Here is a tiny trained network, its code and every weight. The questions are about switching its units off for an input and a target symbol, where a switched-off unit gives its printed mean instead of its output.

import numpy as np


def w(rows, s, z=0):
    codes = np.array(rows[::2]) - 128.0
    scale = np.full(codes.shape[1], s)
    scale[-1] = z or s
    return codes * scale


def f(y):
    return y / 2 * (1 + np.tanh(0.7978845608 * (y + 0.044715 * y**3)))


def softmax(a):
    e = np.exp(a - a.max(-1, keepdims=True))
    return e / e.sum(-1, keepdims=True)


def log_softmax(a):
    a = a - a.max(-1, keepdims=True)
    return a - np.log(np.exp(a).sum(-1, keepdims=True))


def net(x, mask):
    ids = ['ΠΨΩαβδζλ'.index(c) for c in x.split()]
    T = len(ids)
    res = E[ids] + P[:T]
    r = res
    for j in range(2):
        rows = slice(2 * j, 2 * j + 2)
        q, k, v = (r @ M[0][rows].T for M in (Q, K, V))
        z = softmax(np.where(np.tri(T) > 0, q @ k.T / 2**0.5, -1e9)) @ v
        o = O[0][rows]
        res = res + np.where(mask[j], z, o[:, -1]) @ o[:, :-1]
    y = f(res @ A[0][:, :-1].T + A[0][:, -1])
    res = res + np.where(mask[2:10], y, B[0][:, -1]) @ B[0][:, :-1]
    return log_softmax(res[-1] @ U[:, :-1].T + U[:, -1])


Q, K, V, O, A, B = {}, {}, {}, {}, {}, {}
E = w([
[135,182,163,152,84,78,210,109],'Π',
[93,152,145,8,176,172,120,120],'Ψ',
[169,90,84,128,76,65,136,75],'Ω',
[129,73,160,117,157,92,205,114],'α',
[102,84,156,255,72,159,172,172],'β',
[134,50,238,75,173,135,138,50],'δ',
[139,142,237,106,83,95,13,197],'ζ',
[95,116,88,190,147,9,167,204],'λ',
],0.018)
P = w([
[81,126,119,87,8,81,88,181],'0',
[107,124,129,98,49,99,93,165],'1',
[132,125,131,105,70,111,96,135],'2',
[142,134,128,111,98,122,107,121],'3',
[159,137,120,117,122,134,109,112],'4',
[174,141,119,124,145,145,113,100],'5',
[182,147,112,126,176,160,122,97],'6',
],0.014)
Q[0] = w([
[152,87,80,113,178,203,171,57],'head 1',
[159,99,151,193,149,143,108,129],'head 1',
[88,216,142,122,162,142,5,137],'head 2',
[122,184,104,33,209,197,130,136],'head 2',
],0.013)
K[0] = w([
[49,33,197,100,83,48,147,125],'head 1',
[94,168,115,69,126,207,160,41],'head 1',
[108,143,177,57,92,59,38,181],'head 2',
[191,196,107,80,254,104,27,79],'head 2',
],0.0086)
V[0] = w([
[250,89,185,88,117,66,236,124],'head 1',
[243,48,211,210,204,85,65,229],'head 1',
[251,143,106,133,156,97,235,93],'head 2',
[219,106,101,151,207,255,253,104],'head 2',
],0.0045)
O[0] = w([
[216,226,164,161,72,103,65,29,139],'head 1',
[201,94,184,182,134,83,117,134,155],'head 1',
[43,161,133,101,91,69,58,152,68],'head 2',
[211,81,186,106,3,121,119,207,4],'head 2',
],0.0054,0.011)
A[0] = w([
[93,41,188,124,93,193,139,108,193],'neuron 1',
[83,61,123,40,174,115,142,155,212],'neuron 2',
[165,166,148,128,172,142,142,78,37],'neuron 3',
[116,115,112,138,166,105,167,161,113],'neuron 4',
[104,131,190,115,124,37,127,123,167],'neuron 5',
[178,136,120,162,251,149,159,68,5],'neuron 6',
[116,118,108,108,74,79,152,183,118],'neuron 7',
[122,133,171,86,12,153,29,229,3],'neuron 8',
],0.011,0.0049)
B[0] = w([
[141,126,130,172,169,100,199,97,199],'neuron 1',
[185,78,113,83,141,127,166,144,205],'neuron 2',
[173,125,72,167,129,119,138,184,165],'neuron 3',
[176,173,135,110,140,136,117,154,158],'neuron 4',
[200,171,108,101,120,73,104,164,255],'neuron 5',
[107,145,127,135,57,133,114,158,194],'neuron 6',
[252,139,64,152,66,185,139,143,174],'neuron 7',
[72,5,202,24,49,30,186,194,143],'neuron 8',
],0.012,0.0069)
U = w([
[138,254,156,112,102,174,154,111,101],'Π',
[101,160,86,69,153,179,163,129,106],'Ψ',
[130,75,45,123,78,123,69,68,59],'Ω',
[149,85,128,48,10,74,174,160,197],'α',
[131,84,141,137,45,147,147,182,67],'β',
[154,177,122,144,211,119,121,83,171],'δ',
[95,109,156,111,136,80,97,183,129],'ζ',
[159,135,69,152,152,135,114,181,1],'λ',
],0.0083,0.0065)

Each question gives the input, a string of symbols that net reads in full, and the target symbol t.
The units are the heads (2 rows each of Q, K, V and O) and the neurons (one row each of A and B). Each row of codes is followed by its name. A weight is (code - 128) times the scale printed after its matrix; where a second scale follows, it is the last column's (O, A, B and U).
mask holds one flag per unit, heads first, then neurons. A switched-off unit (its flag False) gives its mean, the last column of its rows in O or B, instead of its output. The means were averaged over made-up inputs and are rounded, as every weight is.
A unit's drop is (log p(t) with every unit on - log p(t) with that unit switched off) / (log p(t) with every unit on - log p(t) with every unit switched off).
The circuit of an input: a set's keep is (log p(t) with only the set's units on - log p(t) with every unit switched off) / (log p(t) with every unit on - log p(t) with every unit switched off). Starting from all 10 units, units are removed one at a time, each time the one whose removal leaves the highest keep (on an exact tie, the one counted first), for as long as the keep stays at least 0.8.
units of the circuit, in order: the units of the circuit, biggest drop first
top k neurons: the k neurons with the biggest drops, biggest first
heads that matter: for each layer, one digit per head in row order, 1 if its drop is at least 0.15 and else 0, layers parted by /
drop when u is switched off: that unit's drop, to one decimal
input ζ λ β λ α δ, target α: top 4 neurons : (neuron 2; neuron 6; neuron 5; neuron 4)
input λ ζ δ ζ β, target α: units of the circuit, in order : (head 2)
input β δ β, target δ: heads that matter : 00
input Π α ζ ζ ζ Ψ, target α: top 2 neurons : (neuron 6; neuron 2)
input δ λ β δ β, target δ: units of the circuit, in order : (neuron 1; neuron 8; neuron 7)
input ζ ζ Π ζ, target Π: heads that matter : 11
input β β ζ β λ λ Π, target α: heads that matter : 01
input α Ψ Ψ λ λ δ ζ, target α: heads that matter : 00
input Ψ δ λ λ ζ ζ β, target β: heads that matter : 01
input ζ ζ ζ λ ζ ζ α, target α: heads that matter : 00
input ζ Π β ζ ζ Ψ δ, target α: top 2 neurons : (neuron 6; neuron 2)
input Ψ λ Π Π ζ β, target α: heads that matter : 01
input λ Ψ ζ Ω ζ, target δ: drop when neuron 8 is switched off : 0.3
input ζ λ Ψ λ β ζ Π, target α: drop when head 1 is switched off : 0.1
input β ζ α Ω Ψ, target α: drop when neuron 7 is switched off : -0.1
